Below is a small trained network, with its code and all its weights. Each question gives an input and a class and asks what happens when units are switched off, that is, made to give their printed mean instead of their output.

import numpy as np


def w(rows, s, z=0):
    codes = np.array(rows[::2]) - 128.0
    scale = np.full(codes.shape[1], s)
    scale[-1] = z or s
    return codes * scale


def f(y):
    return np.maximum(y, 0)


def log_softmax(a):
    a = a - a.max(-1, keepdims=True)
    return a - np.log(np.exp(a).sum(-1, keepdims=True))


def net(x, mask):
    res = np.array(x, float).reshape(1, 7) / 4 @ E
    y = f(res @ A[0][:, :-1].T + A[0][:, -1])
    res = res + np.where(mask, y, B[0][:, -1]) @ B[0][:, :-1]
    return log_softmax(res[-1] @ U[:, :-1].T + U[:, -1])


A, B = {}, {}
E = w([
[105,48,130,72,112,112,138,133,135],'x0',
[108,161,137,120,203,120,125,125,75],'x1',
[91,104,160,152,96,139,113,125,165],'x2',
[61,174,121,93,78,49,67,145,169],'x3',
[80,109,92,205,119,105,104,172,136],'x4',
[181,155,215,113,159,35,133,109,153],'x5',
[131,136,76,110,81,105,255,124,144],'x6',
],0.0096)
A[0] = w([
[124,121,144,127,145,155,140,130,104,40],'N1',
[159,142,160,108,111,57,162,124,152,170],'N2',
[143,114,143,139,88,111,109,138,157,116],'N3',
[121,141,151,145,170,129,127,126,115,47],'N4',
[121,117,114,115,47,159,143,123,148,162],'N5',
[96,90,104,155,98,109,144,130,130,175],'N6',
[140,113,122,77,145,148,131,134,107,168],'N7',
[140,115,157,134,123,95,123,129,149,70],'N8',
[140,140,127,121,156,156,161,136,109,239],'N9',
[129,115,108,141,118,164,96,145,111,5],'N10',
[117,154,119,138,149,131,128,133,111,167],'N11',
[119,126,137,126,80,150,135,124,139,75],'N12',
[128,166,80,113,139,110,141,129,109,188],'N13',
[133,80,121,50,158,121,126,118,104,53],'N14',
[110,115,112,103,7,182,150,129,151,170],'N15',
[147,98,134,120,95,98,90,132,143,137],'N16',
[99,106,112,140,115,122,140,142,144,83],'N17',
[152,105,124,129,142,140,135,116,131,150],'N18',
[150,169,74,103,133,128,130,136,104,142],'N19',
[146,153,106,206,134,148,111,135,124,156],'N20',
[190,100,148,140,194,194,184,124,110,165],'N21',
[79,82,103,153,90,117,151,146,138,130],'N22',
[107,109,91,135,118,134,140,136,130,141],'N23',
[167,145,167,103,105,49,167,118,162,203],'N24',
[94,99,109,137,118,122,137,128,130,19],'N25',
[156,99,131,137,92,101,99,136,146,161],'N26',
[141,135,107,174,120,143,113,123,126,124],'N27',
[93,100,116,148,105,121,146,131,125,141],'N28',
],0.016,0.0019)
B[0] = w([
[147,106,123,136,137,103,120,119,148,151],'N1',
[129,146,116,80,134,73,199,102,150,220],'N2',
[95,83,123,110,141,127,94,155,148,177],'N3',
[138,128,96,133,89,152,161,123,149,160],'N4',
[106,139,112,156,82,117,144,135,209,212],'N5',
[121,153,139,112,136,144,152,142,82,199],'N6',
[119,99,119,134,125,124,98,122,139,167],'N7',
[86,114,138,87,137,105,117,119,122,167],'N8',
[153,90,132,141,149,125,105,113,126,177],'N9',
[137,154,135,136,118,107,175,131,146,170],'N10',
[166,121,124,110,96,156,126,140,130,159],'N11',
[121,123,131,135,106,139,120,127,159,165],'N12',
[181,127,145,105,136,156,125,101,105,176],'N13',
[97,107,130,160,105,144,85,154,163,180],'N14',
[136,167,95,175,55,128,155,120,250,252],'N15',
[88,86,135,138,127,133,104,131,146,181],'N16',
[121,139,138,122,145,133,137,143,92,174],'N17',
[127,122,115,154,150,128,117,120,103,155],'N18',
[168,123,134,90,146,144,87,89,92,174],'N19',
[86,156,111,172,86,138,149,172,147,197],'N20',
[166,44,122,207,224,103,137,73,120,228],'N21',
[136,176,157,120,132,134,142,163,70,219],'N22',
[124,161,152,105,123,128,122,128,104,181],'N23',
[132,165,140,72,139,79,206,85,145,239],'N24',
[141,134,126,142,140,132,150,148,91,167],'N25',
[80,93,121,136,120,129,96,130,136,177],'N26',
[96,147,147,133,108,114,125,160,145,169],'N27',
[121,163,119,119,128,128,117,156,84,183],'N28',
],0.022,0.013)
U = w([
[120,89,153,72,144,134,76,111,113,7],'0',
[175,156,154,108,166,185,104,151,2,92],'1',
[94,72,155,150,178,132,98,156,86,26],'2',
[127,191,144,88,115,120,181,138,111,212],'3',
[203,72,122,138,201,133,129,57,109,161],'4',
[108,113,108,170,87,173,85,153,177,218],'5',
],0.01,0.0012)

Each question gives the input, the list of numbers given to net, and the class t.
The units are the neurons (one row each of A and B). Each row of codes is followed by its name. A weight is (code - 128) times the scale printed after its matrix; where a second scale follows, it is the last column's (A, B and U).
mask holds one flag per neuron, in row order. A switched-off neuron (its flag False) gives its mean, the last column of its row in B, instead of its output. The means were averaged over made-up inputs and are rounded, as every weight is.
A unit's drop is (log p(t) with every unit on - log p(t) with that unit switched off) / (log p(t) with every unit on - log p(t) with every unit switched off).
The circuit of an input: a set's keep is (log p(t) with only the set's units on - log p(t) with every unit switched off) / (log p(t) with every unit on - log p(t) with every unit switched off). Starting from the 12 units with the biggest drops (on a tie, the unit counted first), units are removed one at a time, each time the one whose removal leaves the highest keep (on an exact tie, the one counted first), for as long as the keep stays at least 0.8.
units of the circuit, in order: the units of the circuit, biggest drop first
unit that matters most: the unit with the biggest drop
top k neurons: the k neurons with the biggest drops, biggest first
drop when u is switched off: that unit's drop, to one decimal
input [-6,8,1,0,7,3,-3], class 5: unit that matters most : N24
input [1,-5,-5,-6,8,-4,-8], class 2: top 3 neurons : N15, N5, N21
input [-1,4,8,-1,6,-3,-1], class 3: top 4 neurons : N21, N20, N10, N19
input [2,3,5,5,2,-6,-6], class 3: top 2 neurons : N21, N10
input [1,5,8,1,8,-5,-1], class 3: top 3 neurons : N21, N10, N20
input [-1,5,-1,8,-8,-6,6], class 5: units of the circuit, in order : N15, N22
input [-1,5,3,-4,8,6,2], class 4: top 3 neurons : N15, N22, N5
input [-5,4,2,0,5,1,-1], class 5: top 2 neurons : N24, N2
input [1,-7,-6,-2,1,1,-1], class 5: top 2 neurons : N24, N13
input [8,0,-3,6,-4,-7,7], class 5: top 2 neurons : N15, N14
input [-7,6,4,8,-7,-5,5], class 5: top 2 neurons : N24, N21
input [5,2,-3,-3,1,-6,-3], class 4: drop when N21 is switched off : 0.4
input [5,3,-5,-4,2,-1,8], class 4: drop when N8 is switched off : 0.0
input [7,1,0,3,-2,4,-6], class 0: drop when N15 is switched off : 0.5
input [2,-4,0,-5,3,4,-5], class 4: units of the circuit, in order : N21
